Below are the code and all the weights of a small trained network. Each question names an input and a class and asks about switching units off, where a switched-off unit gives its printed mean instead of its output.

import numpy as np


def w(rows, s, z=0):
    codes = np.array(rows[::2]) - 128.0
    scale = np.full(codes.shape[1], s)
    scale[-1] = z or s
    return codes * scale


def f(y):
    return np.maximum(y, 0)


def log_softmax(a):
    a = a - a.max(-1, keepdims=True)
    return a - np.log(np.exp(a).sum(-1, keepdims=True))


def net(x, mask):
    res = np.array(x, float).reshape(1, 7) / 4 @ E
    y = f(res @ A[0][:, :-1].T + A[0][:, -1])
    res = res + np.where(mask, y, B[0][:, -1]) @ B[0][:, :-1]
    return log_softmax(res[-1] @ U[:, :-1].T + U[:, -1])


A, B = {}, {}
E = w([
[145,117,147,125,146,97,141],'x0',
[165,99,84,253,179,149,132],'x1',
[129,127,132,128,130,126,131],'x2',
[7,66,120,114,212,113,92],'x3',
[229,128,128,65,219,175,22],'x4',
[124,131,123,128,123,136,124],'x5',
[147,2,186,112,80,207,146],'x6',
],0.0064)
A[0] = w([
[144,114,116,145,143,117,133,91],'N1',
[117,137,134,110,114,114,124,62],'N2',
[142,131,127,118,141,145,123,147],'N3',
[156,7,142,108,83,174,140,34],'N4',
[135,134,130,168,128,130,118,62],'N5',
[114,129,125,143,112,126,149,98],'N6',
[143,119,119,200,154,141,132,41],'N7',
[82,108,142,125,155,137,101,115],'N8',
[119,138,131,122,130,146,131,149],'N9',
[186,152,123,138,91,134,135,120],'N10',
[105,124,125,152,102,118,160,143],'N11',
[141,119,121,163,149,147,125,61],'N12',
[129,140,124,157,142,127,121,109],'N13',
[175,149,133,126,93,134,133,77],'N14',
[111,239,106,146,171,81,110,47],'N15',
[108,114,117,117,150,139,128,118],'N16',
[147,136,111,124,122,132,142,107],'N17',
[118,141,139,57,108,121,133,67],'N18',
[99,113,116,127,151,143,104,130],'N19',
[114,121,111,136,113,129,155,122],'N20',
[176,129,113,89,172,149,80,130],'N21',
[78,114,131,173,82,105,178,96],'N22',
[165,104,128,106,151,157,86,128],'N23',
[130,129,149,128,143,131,133,135],'N24',
[133,117,142,135,130,105,163,116],'N25',
[129,144,117,116,137,132,120,9],'N26',
[126,135,121,122,135,106,123,107],'N27',
[118,139,132,66,112,132,140,64],'N28',
[104,130,126,145,109,136,129,129],'N29',
[124,150,141,66,123,127,141,90],'N30',
[58,79,107,121,190,120,105,103],'N31',
[184,152,129,138,84,135,134,108],'N32',
[126,91,145,132,126,147,127,70],'N33',
[183,150,116,137,91,141,137,78],'N34',
[152,103,117,230,164,158,124,49],'N35',
[115,135,144,77,110,122,119,53],'N36',
[123,124,123,121,118,116,140,119],'N37',
[104,115,132,136,141,130,111,116],'N38',
[133,112,122,121,130,108,124,67],'N39',
[170,125,123,112,175,160,79,144],'N40',
],0.015,0.0016)
B[0] = w([
[114,130,124,108,122,126,125,147],'N1',
[135,118,116,113,131,125,113,149],'N2',
[127,121,124,142,123,113,125,154],'N3',
[148,150,103,165,143,249,117,254],'N4',
[129,125,116,102,124,129,123,147],'N5',
[123,124,130,153,128,111,117,158],'N6',
[129,125,104,69,112,115,106,179],'N7',
[129,132,159,107,139,116,167,189],'N8',
[135,124,129,126,130,120,126,138],'N9',
[111,121,164,112,149,121,174,186],'N10',
[127,122,131,166,125,94,106,183],'N11',
[130,128,112,97,119,121,120,159],'N12',
[133,128,115,108,128,138,116,151],'N13',
[117,130,158,108,145,122,164,177],'N14',
[149,127,113,173,133,254,117,243],'N15',
[123,128,141,119,135,121,148,160],'N16',
[124,123,141,123,134,129,139,144],'N17',
[131,120,99,74,123,109,100,192],'N18',
[127,121,150,119,142,117,152,174],'N19',
[128,124,127,152,131,106,118,160],'N20',
[112,130,126,191,110,79,116,219],'N21',
[123,132,127,192,113,60,104,226],'N22',
[123,125,123,174,114,91,105,202],'N23',
[121,133,129,131,122,130,135,137],'N24',
[114,129,126,142,121,110,120,152],'N25',
[130,128,122,139,123,133,124,140],'N26',
[133,131,127,131,129,144,131,148],'N27',
[130,123,102,84,123,108,111,180],'N28',
[130,127,133,147,125,108,127,157],'N29',
[128,126,99,87,113,119,108,182],'N30',
[129,130,187,98,145,123,201,240],'N31',
[119,124,168,110,151,118,171,188],'N32',
[134,133,122,136,132,169,134,165],'N33',
[125,124,168,113,145,118,172,181],'N34',
[132,128,91,42,112,114,90,207],'N35',
[134,126,107,84,120,115,111,176],'N36',
[128,124,124,132,127,116,118,144],'N37',
[125,129,144,116,136,125,146,160],'N38',
[123,134,128,129,132,127,130,132],'N39',
[118,126,127,179,112,75,114,215],'N40',
],0.034,0.0093)
U = w([
[85,134,128,224,109,42,87,229],'0',
[94,130,220,82,204,110,226,7],'1',
[161,169,89,165,163,238,104,95],'2',
[123,118,48,2,106,89,64,191],'3',
],0.0085,0.00019)

Each question gives the input, the list of numbers given to net, and the class t.
The units are the neurons (one row each of A and B). Each row of codes is followed by its name. A weight is (code - 128) times the scale printed after its matrix; where a second scale follows, it is the last column's (A, B and U).
mask holds one flag per neuron, in row order. A switched-off neuron (its flag False) gives its mean, the last column of its row in B, instead of its output. The means were averaged over made-up inputs and are rounded, as every weight is.
A unit's drop is (log p(t) with every unit on - log p(t) with that unit switched off) / (log p(t) with every unit on - log p(t) with every unit switched off).
The circuit of an input: a set's keep is (log p(t) with only the set's units on - log p(t) with every unit switched off) / (log p(t) with every unit on - log p(t) with every unit switched off). Starting from the 12 units with the biggest drops (on a tie, the unit counted first), units are removed one at a time, each time the one whose removal leaves the highest keep (on an exact tie, the one counted first), for as long as the keep stays at least 0.8.
circuit, biggest first: the units of the circuit, biggest drop first
most important unit: the unit with the biggest drop
k most important neurons: the k neurons with the biggest drops, biggest first
drop when u is switched off: that unit's drop, to one decimal
input [-2,8,2,-7,1,4,0], class 3: most important unit	N35
input [3,-7,4,2,-1,-3,-6], class 3: 3 most important neurons	[N4, N18, N30]
input [4,-2,-4,-2,7,4,6], class 0: 3 most important neurons	[N21, N40, N15]
input [-3,-4,8,7,-7,1,7], class 0: 4 most important neurons	[N22, N15, N11, N32]
input [-3,7,0,7,3,1,3], class 1: 3 most important neurons	[N31, N8, N19]
input [-7,3,6,1,6,3,-5], class 0: 2 most important neurons	[N4, N21]
input [-1,-5,7,-6,2,-5,7], class 2: 2 most important neurons	[N4, N31]
input [1,-7,-2,2,8,-4,3], class 0: 3 most important neurons	[N21, N40, N23]
input [2,-5,6,4,7,5,-8], class 2: 3 most important neurons	[N15, N22, N11]
input [1,-5,4,2,8,-7,-8], class 0: 4 most important neurons	[N21, N4, N40, N23]
input [1,7,0,-5,-6,-2,0], class 3: 4 most important neurons	[N35, N7, N21, N40]
input [8,-7,2,2,5,7,7], class 2: 4 most important neurons	[N4, N35, N7, N33]
input [-7,6,8,-4,2,8,-4], class 3: 2 most important neurons	[N35, N4]
input [-6,5,-3,1,4,-5,2], class 3: circuit, biggest first	[N35]
input [-6,6,6,-7,4,2,1], class 1: 3 most important neurons	[N10, N34, N32]
input [6,2,-7,5,5,6,7], class 2: 3 most important neurons	[N4, N22, N33]
input [0,-6,7,0,6,5,-8], class 2: 2 most important neurons	[N15, N22]
input [5,-4,4,0,-3,7,-7], class 2: drop when N13 is switched off	0.0
input [-6,-4,3,8,8,-2,1], class 0: drop when N40 is switched off	3.0
input [8,6,0,-2,4,1,-4], class 3: drop when N4 is switched off	0.4
input [6,-6,-8,-6,8,2,5], class 0: drop when N23 is switched off	0.1
input [-1,5,-1,6,4,8,-8], class 2: circuit, biggest first	[N15]
